Each row has a name. After each piece below comes the name of the row it's from. Each question is about the rows just above it.

Q931: [  8.4 -63.0  82.5   5.7 -31.7  30.5  16.1  44.7]
Q40: [-11.2 -67.6  84.0  17.8 -22.5  24.2 -20.0 -13.8]
Q786: [ -0.5  26.9 -26.5  18.5   4.4  -2.5 -29.3  44.9]
Q777: [  5.7  24.7 -31.0 -22.9   2.1 -12.4  34.6 -26.8]
Q816: [-10.4 -22.0   3.0  -9.1  30.9  -6.1   4.2 -19.2]
Q233: [ -4.9  18.8 -14.7  12.0   1.3   4.9 -28.9  44.1]
Q118: [ -4.9  18.8 -14.7  19.7   1.3   4.9 -28.9  44.1]
Q459: [  3.4   1.0 -10.5 -22.0   3.0  -9.1  30.9 -31.6]
Q428: [-11.2 -67.6  84.0  17.8   0.0   3.9   8.3  -8.6]
The row with [ -4.9  18.8 -14.7  12.0   1.3   4.9 -28.9  44.1] is
Q233
The row with [ 18.8 -14.7  12.0] is
Q233
Where do [-10.5 -22.0   3.0  -9.1  30.9] appear?
Q459
[-11.2 -67.6  84.0  17.8   0.0   3.9   8.3  -8.6] is in which row?
Q428
which: [ -6.1   4.2 -19.2]
Q816

